Below is a small trained network, with its code and all its weights. Each question gives an input and a class and asks what happens when units are switched off, that is, made to give their printed mean instead of their output.

import numpy as np


def w(rows, s, z=0):
    codes = np.array(rows[::2]) - 128.0
    scale = np.full(codes.shape[1], s)
    scale[-1] = z or s
    return codes * scale


def norm(h):
    return h / np.sqrt((h * h).mean(-1, keepdims=True) + 1e-5)


def f(y):
    return y / 2 * (1 + np.tanh(0.7978845608 * (y + 0.044715 * y**3)))


def log_softmax(a):
    a = a - a.max(-1, keepdims=True)
    return a - np.log(np.exp(a).sum(-1, keepdims=True))


def net(x, mask):
    res = np.array(x, float).reshape(1, 5) / 4 @ E
    u = 0
    for l in range(4):
        y = f(norm(res) @ A[l][:, :-1].T + A[l][:, -1])
        res = res + np.where(mask[u : u + 5], y, B[l][:, -1]) @ B[l][:, :-1]
        u += 5
    return log_softmax(norm(res)[-1] @ U[:, :-1].T + U[:, -1])


A, B = {}, {}
E = w([
[112,162,168,126,90],'x0',
[5,182,65,151,146],'x1',
[120,165,141,140,77],'x2',
[109,114,94,1,74],'x3',
[106,81,155,113,156],'x4',
],0.01)
A[0] = w([
[185,63,196,109,111,136],'0.n0',
[49,144,113,163,135,43],'0.n1',
[136,143,130,10,152,173],'0.n2',
[98,192,120,193,45,243],'0.n3',
[165,163,106,137,36,254],'0.n4',
],0.012,0.0037)
B[0] = w([
[174,127,2,201,63,221],'0.n0',
[166,138,29,130,178,185],'0.n1',
[100,122,119,212,62,231],'0.n2',
[141,29,60,125,219,253],'0.n3',
[99,75,231,86,196,232],'0.n4',
],0.0084,0.0067)
A[1] = w([
[107,76,168,114,228,13],'1.n0',
[137,225,13,200,40,110],'1.n1',
[255,102,201,109,224,104],'1.n2',
[201,161,31,128,211,101],'1.n3',
[109,186,103,100,122,3],'1.n4',
],0.0063,0.0044)
B[1] = w([
[114,74,80,151,79,149],'1.n0',
[106,20,186,46,254,197],'1.n1',
[137,50,90,145,54,203],'1.n2',
[92,85,183,158,89,252],'1.n3',
[136,236,36,69,136,80],'1.n4',
],0.0083,0.003)
A[2] = w([
[37,239,61,127,144,96],'2.n0',
[145,157,91,46,82,3],'2.n1',
[110,130,43,2,46,113],'2.n2',
[101,149,237,117,76,125],'2.n3',
[57,134,99,132,194,87],'2.n4',
],0.0096,0.0046)
B[2] = w([
[151,78,71,91,122,196],'2.n0',
[109,145,156,194,141,114],'2.n1',
[132,155,164,249,181,238],'2.n2',
[120,128,174,113,167,141],'2.n3',
[183,88,96,133,88,252],'2.n4',
],0.018,0.0041)
A[3] = w([
[218,136,141,71,2,44],'3.n0',
[143,8,54,193,117,175],'3.n1',
[156,196,135,251,191,69],'3.n2',
[106,81,148,47,96,224],'3.n3',
[54,108,210,107,139,253],'3.n4',
],0.01,0.0034)
B[3] = w([
[141,52,109,69,30,134],'3.n0',
[120,157,202,83,132,254],'3.n1',
[8,195,174,179,150,152],'3.n2',
[108,110,195,121,201,137],'3.n3',
[73,129,189,120,180,137],'3.n4',
],0.014,0.02)
U = w([
[129,170,191,224,191,14],'0',
[143,122,169,52,145,128],'1',
[224,50,10,124,81,253],'2',
],0.011,0.0036)

Each question gives the input, the list of numbers given to net, and the class t.
The units are the neurons (one row each of A and B). Each row of codes is followed by its name. A weight is (code - 128) times the scale printed after its matrix; where a second scale follows, it is the last column's (A, B and U).
mask holds one flag per neuron, layer by layer. A switched-off neuron (its flag False) gives its mean, the last column of its row in B, instead of its output. The means were averaged over made-up inputs and are rounded, as every weight is.
A unit's drop is (log p(t) with every unit on - log p(t) with that unit switched off) / (log p(t) with every unit on - log p(t) with every unit switched off).
The circuit of an input: a set's keep is (log p(t) with only the set's units on - log p(t) with every unit switched off) / (log p(t) with every unit on - log p(t) with every unit switched off). Starting from the 12 units with the biggest drops (on a tie, the unit counted first), units are removed one at a time, each time the one whose removal leaves the highest keep (on an exact tie, the one counted first), for as long as the keep stays at least 0.8.
circuit, biggest first: the units of the circuit, biggest drop first
most important unit: the unit with the biggest drop
top k neurons: the k neurons with the biggest drops, biggest first
k most important neurons of layer l: the k neurons of layer l with the biggest drops, biggest first
drop of u: that unit's drop, to one decimal
input [2,4,7,-5,-1], class 1: 2 most important neurons of layer 2 => (2.n2 2.n4)
input [-5,-7,-5,5,4], class 2: circuit, biggest first => (0.n0)
input [-1,6,-1,3,-1], class 2: top 3 neurons => (2.n0 3.n2 2.n4)
input [4,8,5,6,-5], class 2: top 2 neurons => (2.n0 0.n3)
input [1,-7,-4,6,4], class 2: top 4 neurons => (0.n2 0.n0 3.n0 3.n4)
input [-4,5,-2,-4,6], class 2: circuit, biggest first => (2.n2 3.n2 2.n4)
input [-7,6,-7,-4,-3], class 1: top 2 neurons => (3.n1 2.n2)
input [0,-6,0,6,-8], class 0: top 3 neurons => (2.n2 1.n3 2.n4)
input [-8,4,1,-3,-3], class 2: top 4 neurons => (2.n2 3.n2 2.n4 0.n1)
input [2,2,-2,-1,-2], class 1: top 3 neurons => (2.n2 3.n1 1.n3)
input [5,4,6,-4,2], class 1: 2 most important neurons of layer 3 => (3.n1 3.n2)
input [-7,2,0,4,-7], class 0: top 2 neurons => (2.n2 0.n0)
input [-1,-8,-4,8,8], class 0: top 3 neurons => (2.n2 2.n4 0.n3)
input [-3,-6,0,2,3], class 2: most important unit => 3.n2
input [5,5,-1,-2,2], class 2: 2 most important neurons of layer 3 => (3.n2 3.n4)
input [5,-7,0,8,8], class 0: 2 most important neurons of layer 2 => (2.n2 2.n4)
input [7,2,7,-3,-6], class 1: top 2 neurons => (2.n2 0.n3)
input [4,5,-3,8,-4], class 0: drop of 2.n2 => 1.4
input [0,-3,7,8,6], class 0: drop of 2.n2 => 0.4
input [0,2,0,6,1], class 0: drop of 2.n2 => 0.2
input [-2,2,6,-2,-3], class 1: 2 most important neurons of layer 2 => (2.n2 2.n0)
input [4,0,3,7,-1], class 0: most important neuron of layer 3 => (3.n1)
